Below are the code and all the weights of a small trained network. Each question names an input and a class and asks about switching units off, where a switched-off unit gives its printed mean instead of its output.

import numpy as np


def w(rows, s, z=0):
    codes = np.array(rows[::2]) - 128.0
    scale = np.full(codes.shape[1], s)
    scale[-1] = z or s
    return codes * scale


def norm(h):
    return h / np.sqrt((h * h).mean(-1, keepdims=True) + 1e-5)


def f(y):
    return y / 2 * (1 + np.tanh(0.7978845608 * (y + 0.044715 * y**3)))


def log_softmax(a):
    a = a - a.max(-1, keepdims=True)
    return a - np.log(np.exp(a).sum(-1, keepdims=True))


def net(x, mask):
    res = np.array(x, float).reshape(1, 8) / 4 @ E
    u = 0
    for l in range(4):
        y = f(norm(res) @ A[l][:, :-1].T + A[l][:, -1])
        res = res + np.where(mask[u : u + 4], y, B[l][:, -1]) @ B[l][:, :-1]
        u += 4
    return log_softmax(norm(res)[-1] @ U[:, :-1].T + U[:, -1])


A, B = {}, {}
E = w([
[165,158,61,141,99,47,36,152],'x0',
[3,133,162,32,171,61,130,142],'x1',
[80,55,204,134,139,228,221,254],'x2',
[138,172,107,94,79,163,224,5],'x3',
[137,79,156,117,58,149,153,67],'x4',
[69,176,185,75,224,187,81,32],'x5',
[207,74,62,152,24,6,147,49],'x6',
[86,118,129,192,124,151,214,158],'x7',
],0.0078)
A[0] = w([
[117,85,87,120,42,10,63,108,77],'L0N0',
[118,126,168,133,198,70,134,36,109],'L0N1',
[116,23,47,201,139,167,65,254,174],'L0N2',
[8,65,204,45,180,154,196,182,2],'L0N3',
],0.0052,0.0031)
B[0] = w([
[227,143,91,73,127,185,113,228,205],'L0N0',
[155,125,99,140,132,205,94,169,153],'L0N1',
[90,96,152,254,123,46,192,112,255],'L0N2',
[56,137,121,21,160,149,95,231,205],'L0N3',
],0.0096,0.0045)
A[1] = w([
[166,144,53,90,62,2,82,120,12],'L1N0',
[165,209,189,121,211,125,81,83,130],'L1N1',
[209,158,179,119,59,192,211,68,33],'L1N2',
[115,162,163,156,193,128,93,97,1],'L1N3',
],0.008,0.0032)
B[1] = w([
[198,51,99,7,109,92,37,225,253],'L1N0',
[109,111,86,146,246,134,143,51,189],'L1N1',
[103,165,103,83,25,163,201,37,191],'L1N2',
[79,214,129,53,137,97,2,117,131],'L1N3',
],0.0092,0.0049)
A[2] = w([
[169,105,101,103,45,61,35,120,4],'L2N0',
[65,114,237,77,143,149,159,138,122],'L2N1',
[89,208,107,141,191,130,13,48,64],'L2N2',
[173,107,2,90,117,87,33,159,191],'L2N3',
],0.0087,0.0036)
B[2] = w([
[127,202,41,32,129,77,144,186,195],'L2N0',
[36,80,66,82,74,152,118,138,192],'L2N1',
[192,247,230,164,251,206,126,94,184],'L2N2',
[139,135,164,110,120,25,136,110,255],'L2N3',
],0.012,0.0083)
A[3] = w([
[109,214,84,139,252,183,63,67,18],'L3N0',
[199,159,106,1,99,6,92,144,33],'L3N1',
[62,67,165,61,164,146,171,203,5],'L3N2',
[184,94,111,223,113,82,110,212,118],'L3N3',
],0.0091,0.0029)
B[3] = w([
[173,155,250,118,175,92,144,114,184],'L3N0',
[109,135,36,70,79,127,84,135,249],'L3N1',
[82,4,63,148,179,116,77,220,180],'L3N2',
[177,223,151,202,101,75,110,150,188],'L3N3',
],0.014,0.011)
U = w([
[119,126,63,124,45,220,199,36,59],'0',
[195,199,20,60,63,46,57,132,161],'1',
[17,68,84,112,166,186,113,203,189],'2',
[153,217,206,91,216,156,90,70,215],'3',
[171,176,139,255,81,74,144,192,3],'4',
],0.015,0.0033)

Each question gives the input, the list of numbers given to net, and the class t.
The units are the neurons (one row each of A and B). Each row of codes is followed by its name. A weight is (code - 128) times the scale printed after its matrix; where a second scale follows, it is the last column's (A, B and U).
mask holds one flag per neuron, layer by layer. A switched-off neuron (its flag False) gives its mean, the last column of its row in B, instead of its output. The means were averaged over made-up inputs and are rounded, as every weight is.
A unit's drop is (log p(t) with every unit on - log p(t) with that unit switched off) / (log p(t) with every unit on - log p(t) with every unit switched off).
The circuit of an input: a set's keep is (log p(t) with only the set's units on - log p(t) with every unit switched off) / (log p(t) with every unit on - log p(t) with every unit switched off). Starting from the 12 units with the biggest drops (on a tie, the unit counted first), units are removed one at a time, each time the one whose removal leaves the highest keep (on an exact tie, the one counted first), for as long as the keep stays at least 0.8.
units of the circuit, in order: the units of the circuit, biggest drop first
top k neurons: the k neurons with the biggest drops, biggest first
top k neurons in layer l: the k neurons of layer l with the biggest drops, biggest first
drop of u: that unit's drop, to one decimal
input [-1,1,-4,2,-6,7,6,-8], class 3: units of the circuit, in order : (L2N2)
input [0,-4,-7,-2,1,-5,-8,-4], class 3: top 2 neurons : (L2N2; L1N1)
input [6,-7,3,-3,0,-1,-8,-7], class 4: top 2 neurons : (L0N2; L3N3)
input [2,-2,-3,5,6,1,-8,8], class 0: top 2 neurons : (L1N2; L2N2)
input [6,8,1,8,6,2,-5,-1], class 2: top 2 neurons : (L2N1; L0N3)
input [2,5,-1,5,-1,0,-7,-1], class 3: top 2 neurons : (L2N2; L3N0)
input [-4,-7,8,-7,4,-6,-6,-5], class 4: top 3 neurons : (L0N2; L3N3; L3N1)
input [-5,-6,3,-3,-8,7,4,5], class 3: top 2 neurons : (L1N0; L1N3)
input [1,8,1,-1,-1,0,4,4], class 2: top 2 neurons in layer 3 : (L3N2; L3N3)
input [0,0,-7,-7,-4,-1,-2,7], class 4: top 2 neurons : (L0N2; L1N0)
input [-7,3,8,6,-3,-8,6,1], class 2: top 2 neurons : (L3N2; L0N3)
input [-6,-2,2,-2,-4,-8,-5,-5], class 4: top 3 neurons : (L0N2; L3N3; L3N1)
input [1,1,6,6,5,4,3,1], class 0: top 2 neurons : (L1N2; L1N0)
input [1,-7,4,8,8,8,-8,7], class 0: top neuron : (L1N2)
input [-6,-8,-3,0,4,-5,-1,7], class 0: drop of L1N2 : 0.7
input [0,-8,-6,-7,-2,1,-3,7], class 4: drop of L0N2 : 1.1
input [-3,1,-1,1,8,-1,7,6], class 0: drop of L0N3 : 0.1
input [6,-1,8,-5,6,3,4,-3], class 4: drop of L0N2 : 0.5
